Below is a small trained network, with its code and all its weights. Each question gives an input and a class and asks what happens when units are switched off, that is, made to give their printed mean instead of their output.

import numpy as np


def w(rows, s, z=0):
    codes = np.array(rows[::2]) - 128.0
    scale = np.full(codes.shape[1], s)
    scale[-1] = z or s
    return codes * scale


def norm(h):
    return h / np.sqrt((h * h).mean(-1, keepdims=True) + 1e-5)


def f(y):
    return y / 2 * (1 + np.tanh(0.7978845608 * (y + 0.044715 * y**3)))


def log_softmax(a):
    a = a - a.max(-1, keepdims=True)
    return a - np.log(np.exp(a).sum(-1, keepdims=True))


def net(x, mask):
    res = np.array(x, float).reshape(1, 5) / 4 @ E
    u = 0
    for l in range(3):
        y = f(norm(res) @ A[l][:, :-1].T + A[l][:, -1])
        res = res + np.where(mask[u : u + 12], y, B[l][:, -1]) @ B[l][:, :-1]
        u += 12
    return log_softmax(norm(res)[-1] @ U[:, :-1].T + U[:, -1])


A, B = {}, {}
E = w([
[147,133,120,146,84,135,151,252],'x0',
[197,68,135,144,66,64,154,91],'x1',
[148,135,108,43,138,149,206,118],'x2',
[109,176,128,74,129,36,91,151],'x3',
[244,139,132,77,149,183,39,139],'x4',
],0.011)
A[0] = w([
[72,117,131,158,113,99,176,154,81],'0.n0',
[147,132,116,22,128,157,234,118,1],'0.n1',
[188,90,139,164,76,39,190,89,78],'0.n2',
[88,141,130,118,155,116,120,3,94],'0.n3',
[108,140,127,157,123,66,54,143,101],'0.n4',
[203,128,131,95,142,160,75,132,104],'0.n5',
[108,154,126,28,137,49,139,140,93],'0.n6',
[139,137,126,150,104,121,182,237,88],'0.n7',
[69,131,125,153,143,101,190,91,86],'0.n8',
[144,106,129,161,128,221,201,98,106],'0.n9',
[9,164,136,111,163,188,127,155,114],'0.n10',
[120,109,125,223,116,158,81,114,77],'0.n11',
],0.024,0.0078)
B[0] = w([
[151,165,167,146,52,104,76,77,206],'0.n0',
[177,162,244,170,223,122,54,145,213],'0.n1',
[82,189,11,107,219,188,108,149,238],'0.n2',
[125,12,154,138,98,216,120,149,224],'0.n3',
[153,151,206,121,168,107,185,136,188],'0.n4',
[95,179,104,126,59,136,76,58,250],'0.n5',
[103,135,133,114,99,85,248,140,220],'0.n6',
[110,3,159,132,102,209,129,111,230],'0.n7',
[149,172,162,131,46,84,74,82,211],'0.n8',
[93,142,127,75,85,71,253,148,219],'0.n9',
[105,176,17,111,208,170,111,133,236],'0.n10',
[148,154,214,137,190,96,147,147,191],'0.n11',
],0.03,0.015)
A[1] = w([
[135,153,171,119,137,81,212,125,34],'1.n0',
[141,170,119,156,2,75,43,98,83],'1.n1',
[152,127,164,193,176,75,122,162,88],'1.n2',
[142,27,129,139,93,149,121,163,36],'1.n3',
[125,30,132,126,102,152,119,137,3],'1.n4',
[141,134,137,100,91,56,238,173,90],'1.n5',
[165,130,172,209,180,84,141,140,108],'1.n6',
[121,116,134,130,130,115,154,182,71],'1.n7',
[133,116,84,119,65,106,124,100,95],'1.n8',
[156,132,251,182,210,75,105,177,64],'1.n9',
[136,116,116,112,122,99,107,154,26],'1.n10',
[96,113,130,90,117,47,214,154,76],'1.n11',
],0.019,0.0045)
B[1] = w([
[113,151,146,121,77,166,233,181,189],'1.n0',
[136,151,122,217,64,39,47,43,252],'1.n1',
[119,169,182,86,165,165,101,86,147],'1.n2',
[118,77,141,142,132,227,67,168,170],'1.n3',
[134,48,134,99,136,128,89,189,177],'1.n4',
[86,116,118,247,87,124,233,203,183],'1.n5',
[81,190,204,19,169,168,88,126,160],'1.n6',
[135,152,136,161,101,145,141,101,130],'1.n7',
[203,156,185,140,216,138,142,71,164],'1.n8',
[215,178,236,7,254,39,125,119,224],'1.n9',
[158,153,135,142,126,184,117,136,117],'1.n10',
[57,132,126,242,62,118,160,233,176],'1.n11',
],0.02,0.011)
A[2] = w([
[211,126,106,134,68,46,93,94,118],'2.n0',
[136,134,20,131,209,129,118,132,14],'2.n1',
[157,143,5,76,172,135,125,147,66],'2.n2',
[141,176,103,97,75,111,88,66,37],'2.n3',
[147,128,114,112,113,107,117,145,46],'2.n4',
[147,124,130,155,133,116,112,151,23],'2.n5',
[171,30,126,160,139,148,101,167,72],'2.n6',
[144,101,120,175,101,114,125,118,70],'2.n7',
[142,10,143,103,113,173,124,126,91],'2.n8',
[147,42,137,146,125,146,95,167,4],'2.n9',
[125,130,24,129,100,133,113,132,95],'2.n10',
[133,133,113,88,103,146,157,134,109],'2.n11',
],0.024,0.0026)
B[2] = w([
[61,140,94,166,85,141,90,35,205],'2.n0',
[67,185,3,128,165,117,86,189,195],'2.n1',
[51,137,50,235,206,138,101,146,198],'2.n2',
[158,88,141,176,66,88,162,79,251],'2.n3',
[54,192,168,93,75,171,96,160,118],'2.n4',
[51,155,146,89,93,174,158,113,120],'2.n5',
[132,69,102,114,67,155,124,128,176],'2.n6',
[109,185,146,80,154,131,118,124,152],'2.n7',
[193,58,127,43,91,130,71,200,214],'2.n8',
[120,57,111,91,80,184,128,123,175],'2.n9',
[157,157,191,72,215,116,103,143,184],'2.n10',
[146,85,165,246,120,128,68,177,148],'2.n11',
],0.025,0.014)
U = w([
[117,147,127,178,64,104,97,24,139],'0',
[92,156,43,152,193,150,112,137,149],'1',
[158,156,222,87,187,108,156,123,146],'2',
[143,28,136,103,79,175,114,143,168],'3',
[103,124,145,184,77,108,249,172,136],'4',
[119,132,123,143,116,111,144,118,254],'5',
[183,89,70,100,122,38,154,131,3],'6',
[178,98,82,108,120,65,161,126,2],'7',
],0.018,0.0078)

Each question gives the input, the list of numbers given to net, and the class t.
The units are the neurons (one row each of A and B). Each row of codes is followed by its name. A weight is (code - 128) times the scale printed after its matrix; where a second scale follows, it is the last column's (A, B and U).
mask holds one flag per neuron, layer by layer. A switched-off neuron (its flag False) gives its mean, the last column of its row in B, instead of its output. The means were averaged over made-up inputs and are rounded, as every weight is.
A unit's drop is (log p(t) with every unit on - log p(t) with that unit switched off) / (log p(t) with every unit on - log p(t) with every unit switched off).
The circuit of an input: a set's keep is (log p(t) with only the set's units on - log p(t) with every unit switched off) / (log p(t) with every unit on - log p(t) with every unit switched off). Starting from the 12 units with the biggest drops (on a tie, the unit counted first), units are removed one at a time, each time the one whose removal leaves the highest keep (on an exact tie, the one counted first), for as long as the keep stays at least 0.8.
units of the circuit, in order: the units of the circuit, biggest drop first
top k neurons: the k neurons with the biggest drops, biggest first
top k neurons in layer l: the k neurons of layer l with the biggest drops, biggest first
drop of u: that unit's drop, to one decimal
input [-5,-4,8,-2,-6], class 2: units of the circuit, in order	(0.n1)
input [0,-4,1,4,-1], class 1: top 3 neurons	(0.n10 0.n9 0.n11)
input [-8,-7,0,3,2], class 3: top 3 neurons	(0.n3 0.n2 2.n8)
input [-2,-6,4,-6,-3], class 1: top 3 neurons	(0.n10 0.n6 0.n4)
input [3,4,6,-2,5], class 2: top 4 neurons	(0.n1 0.n8 0.n0 1.n9)
input [-2,-8,-2,-2,6], class 1: top 2 neurons	(0.n10 0.n8)
input [-7,7,3,8,-1], class 4: top 2 neurons	(0.n6 0.n10)
input [-6,3,6,0,-3], class 2: top 2 neurons	(0.n1 0.n7)
input [-7,7,2,-2,-3], class 1: top 2 neurons	(0.n2 0.n7)
input [-4,4,-5,-6,-5], class 4: top 4 neurons	(0.n1 0.n9 0.n11 0.n5)
input [1,4,3,-6,-3], class 4: top 2 neurons	(0.n9 0.n10)
input [6,-4,-4,2,3], class 3: top 2 neurons	(0.n7 0.n2)
input [-7,-1,6,-4,5], class 3: top 4 neurons	(0.n3 0.n11 0.n8 0.n4)
input [4,-8,-2,7,-3], class 1: units of the circuit, in order	(0.n10)
input [1,4,-3,-6,-4], class 4: top 3 neurons in layer 0	(0.n9 0.n10 0.n5)
input [6,-1,-1,-7,3], class 4: top 2 neurons in layer 0	(0.n9 0.n3)
input [-8,3,-2,-7,0], class 3: top 2 neurons in layer 0	(0.n3 0.n6)
input [-7,6,8,-2,0], class 2: top 2 neurons in layer 0	(0.n1 0.n10)
input [-2,-2,-4,-7,-2], class 4: top 2 neurons in layer 0	(0.n9 0.n1)
input [-2,2,-4,7,-2], class 4: units of the circuit, in order	(0.n6)
input [0,1,-1,-4,3], class 4: drop of 0.n9	0.8
input [3,0,8,-4,-1], class 2: drop of 0.n1	1.4
input [8,-4,4,3,1], class 3: drop of 0.n7	2.7
input [-7,-2,4,-7,4], class 3: top 2 neurons in layer 0	(0.n3 0.n6)
